Below is a small trained network, with its code and all its weights. Each question gives an input and a target symbol and asks what happens when units are switched off, that is, made to give their printed mean instead of their output.

import numpy as np


def w(rows, s, z=0):
    codes = np.array(rows[::2]) - 128.0
    scale = np.full(codes.shape[1], s)
    scale[-1] = z or s
    return codes * scale


def f(y):
    return y / 2 * (1 + np.tanh(0.7978845608 * (y + 0.044715 * y**3)))


def softmax(a):
    e = np.exp(a - a.max(-1, keepdims=True))
    return e / e.sum(-1, keepdims=True)


def log_softmax(a):
    a = a - a.max(-1, keepdims=True)
    return a - np.log(np.exp(a).sum(-1, keepdims=True))


def net(x, mask):
    ids = ['ΞΠΣΨαβδζηθλμτ'.index(c) for c in x.split()]
    T = len(ids)
    res = E[ids] + P[:T]
    u = 0
    for l in range(2):
        r = res
        for j in range(2):
            rows = slice(2 * j, 2 * j + 2)
            q, k, v = (r @ M[l][rows].T for M in (Q, K, V))
            z = softmax(np.where(np.tri(T) > 0, q @ k.T / 2**0.5, -1e9)) @ v
            o = O[l][rows]
            res = res + np.where(mask[u + j], z, o[:, -1]) @ o[:, :-1]
        u += 2
        y = f(res @ A[l][:, :-1].T + A[l][:, -1])
        res = res + np.where(mask[u : u + 8], y, B[l][:, -1]) @ B[l][:, :-1]
        u += 8
    return log_softmax(res[-1] @ U[:, :-1].T + U[:, -1])


Q, K, V, O, A, B = {}, {}, {}, {}, {}, {}
E = w([
[134,104,160,91,117,102],'Ξ',
[121,191,102,90,125,159],'Π',
[80,150,140,92,111,189],'Σ',
[120,3,86,128,134,142],'Ψ',
[116,143,159,111,120,178],'α',
[174,121,154,195,111,146],'β',
[127,147,185,93,171,106],'δ',
[128,86,94,139,196,68],'ζ',
[113,87,180,125,108,176],'η',
[81,125,158,147,122,172],'θ',
[105,180,123,159,145,145],'λ',
[119,182,110,115,146,112],'μ',
[140,95,98,77,165,136],'τ',
],0.028)
P = w([
[20,92,134,186,201,167],'0',
[138,130,146,147,18,132],'1',
[230,102,20,190,141,157],'2',
[74,71,157,106,174,154],'3',
[143,128,142,135,11,98],'4',
[222,93,32,192,135,155],'5',
[102,43,174,61,170,140],'6',
[149,121,147,134,7,93],'7',
],0.012)
Q[0] = w([
[101,164,128,182,97,115],'L0H0',
[31,121,95,136,66,163],'L0H0',
[163,138,109,146,184,172],'L0H1',
[163,139,175,113,244,135],'L0H1',
],0.011)
K[0] = w([
[86,94,87,188,89,160],'L0H0',
[46,152,101,140,118,254],'L0H0',
[138,189,102,219,162,224],'L0H1',
[109,204,189,192,190,178],'L0H1',
],0.0081)
V[0] = w([
[124,127,133,125,154,175],'L0H0',
[118,151,129,171,59,98],'L0H0',
[143,253,105,188,77,194],'L0H1',
[149,87,91,122,164,153],'L0H1',
],0.0051)
O[0] = w([
[81,165,78,182,131,192,159],'L0H0',
[148,113,111,109,63,48,89],'L0H0',
[174,194,169,127,191,202,2],'L0H1',
[191,119,1,115,153,88,183],'L0H1',
],0.0071,0.0046)
A[0] = w([
[116,50,112,15,202,92,50],'L0N0',
[154,93,255,163,67,96,38],'L0N1',
[87,157,209,81,46,126,95],'L0N2',
[145,96,68,216,180,139,2],'L0N3',
[215,190,163,158,116,161,146],'L0N4',
[182,111,145,84,56,202,111],'L0N5',
[74,163,130,29,161,71,140],'L0N6',
[69,147,206,137,84,137,67],'L0N7',
],0.0099,0.0051)
B[0] = w([
[151,152,171,77,128,189,254],'L0N0',
[40,201,116,109,171,131,187],'L0N1',
[186,182,154,159,139,114,195],'L0N2',
[144,160,152,182,156,155,186],'L0N3',
[139,123,150,11,169,112,162],'L0N4',
[48,58,82,138,108,67,186],'L0N5',
[87,90,179,180,117,140,164],'L0N6',
[219,166,109,111,186,120,169],'L0N7',
],0.011,0.0086)
Q[1] = w([
[194,151,49,91,114,254],'L1H0',
[179,208,142,133,19,194],'L1H0',
[239,124,102,41,189,176],'L1H1',
[199,197,100,144,139,67],'L1H1',
],0.0061)
K[1] = w([
[107,120,106,71,143,194],'L1H0',
[150,77,219,66,202,66],'L1H0',
[73,96,52,167,178,174],'L1H1',
[67,255,231,184,152,96],'L1H1',
],0.0086)
V[1] = w([
[94,103,154,164,185,190],'L1H0',
[73,81,200,76,79,24],'L1H0',
[81,151,182,150,138,146],'L1H1',
[82,147,4,176,190,75],'L1H1',
],0.0045)
O[1] = w([
[75,91,225,105,243,57,254],'L1H0',
[127,198,146,142,116,106,67],'L1H0',
[188,108,166,158,189,109,141],'L1H1',
[204,2,88,114,41,135,62],'L1H1',
],0.0069,0.0037)
A[1] = w([
[128,169,254,85,170,155,2],'L1N0',
[90,43,118,159,194,196,200],'L1N1',
[63,84,31,87,117,160,127],'L1N2',
[171,217,54,180,157,117,89],'L1N3',
[100,243,142,67,66,131,64],'L1N4',
[54,149,114,94,100,216,227],'L1N5',
[61,139,66,150,123,209,52],'L1N6',
[189,177,135,86,147,29,81],'L1N7',
],0.0089,0.0051)
B[1] = w([
[112,128,63,182,121,150,216],'L1N0',
[131,177,141,142,85,74,249],'L1N1',
[116,178,84,141,100,188,168],'L1N2',
[58,173,58,84,106,47,141],'L1N3',
[241,165,82,116,125,121,162],'L1N4',
[143,116,200,114,141,110,188],'L1N5',
[127,73,92,204,212,135,138],'L1N6',
[105,64,107,205,253,127,156],'L1N7',
],0.011,0.015)
U = w([
[136,21,138,98,124,43,194],'Ξ',
[122,148,72,77,155,197,102],'Π',
[60,148,68,139,137,194,77],'Σ',
[191,125,96,165,110,184,112],'Ψ',
[119,207,191,53,79,141,254],'α',
[181,98,143,126,190,145,83],'β',
[117,85,111,125,175,150,103],'δ',
[182,223,154,99,94,37,105],'ζ',
[62,114,78,157,28,93,136],'η',
[66,163,254,169,153,133,154],'θ',
[80,190,76,137,161,164,46],'λ',
[31,72,72,91,182,107,65],'μ',
[243,209,193,78,113,193,128],'τ',
],0.0089,0.0087)

Each question gives the input, a string of symbols that net reads in full, and the target symbol t.
The units are the heads (2 rows each of Q, K, V and O) and the neurons (one row each of A and B). Each row of codes is followed by its name. A weight is (code - 128) times the scale printed after its matrix; where a second scale follows, it is the last column's (O, A, B and U).
mask holds one flag per unit, layer by layer, with each layer's heads first. A switched-off unit (its flag False) gives its mean, the last column of its rows in O or B, instead of its output. The means were averaged over made-up inputs and are rounded, as every weight is.
A unit's drop is (log p(t) with every unit on - log p(t) with that unit switched off) / (log p(t) with every unit on - log p(t) with every unit switched off).
The circuit of an input: a set's keep is (log p(t) with only the set's units on - log p(t) with every unit switched off) / (log p(t) with every unit on - log p(t) with every unit switched off). Starting from the 12 units with the biggest drops (on a tie, the unit counted first), units are removed one at a time, each time the one whose removal leaves the highest keep (on an exact tie, the one counted first), for as long as the keep stays at least 0.8.
circuit, biggest first: the units of the circuit, biggest drop first
top k neurons: the k neurons with the biggest drops, biggest first
k most important neurons of layer l: the k neurons of layer l with the biggest drops, biggest first
heads that matter: for each layer, one digit per head in row order, 1 if its drop is at least 0.15 and else 0, layers parted by /
input ζ Ξ α α θ, target ζ: heads that matter	01 / 00
input Ξ Ψ Π, target Π: circuit, biggest first	[L0N4 L0H1 L1N1 L1N3]
input η Ξ Ξ η τ τ, target τ: 2 most important neurons of layer 1	[L1N0 L1N7]
input Ψ Σ λ η β α, target α: 2 most important neurons of layer 1	[L1N7 L1N0]
input ζ θ θ, target θ: 2 most important neurons of layer 0	[L0N7 L0N3]
input ζ Ψ η Ξ α α Ψ, target α: circuit, biggest first	[L0N0 L1N1]
input Π α Σ Ξ μ Ξ Ξ, target τ: top 3 neurons	[L0N0 L1N4 L0N1]
input Σ Π λ Ξ α, target ζ: top neuron	[L0N2]
input Ψ β β α Π, target η: circuit, biggest first	[L0N0 L0H1]
input β μ Ξ, target Ξ: circuit, biggest first	[L0N0 L1N2 L1H1]
input α Ξ Ξ δ θ Ξ Ψ Π, target η: 2 most important neurons of layer 0	[L0N0 L0N4]
input Ψ Ξ Ψ Π, target θ: circuit, biggest first	[L1N5 L0N6]
input α β α Π, target θ: circuit, biggest first	[L0N6 L1N5]
input θ α β, target β: circuit, biggest first	[L0N4 L0H1 L1N7]
input Σ Ψ Ψ θ Ξ α Ψ θ, target η: 3 most important neurons of layer 0	[L0N0 L0N4 L0N1]
input ζ Ψ Π, target Π: 3 most important neurons of layer 0	[L0N4 L0N0 L0N6]
input Ξ θ Ξ λ δ Ψ, target Ψ: circuit, biggest first	[L0N3 L1H1]
input τ β Ψ τ Σ τ Ξ τ, target α: 4 most important neurons of layer 1	[L1N0 L1N2 L1N7 L1N6]
input α η Ξ, target Ξ: 2 most important neurons of layer 0	[L0N1 L0N0]
input Ξ α Ξ Π Ψ α η δ, target λ: heads that matter	00 / 00
input η Ξ η η η, target ζ: top 2 neurons	[L0N2 L0N5]
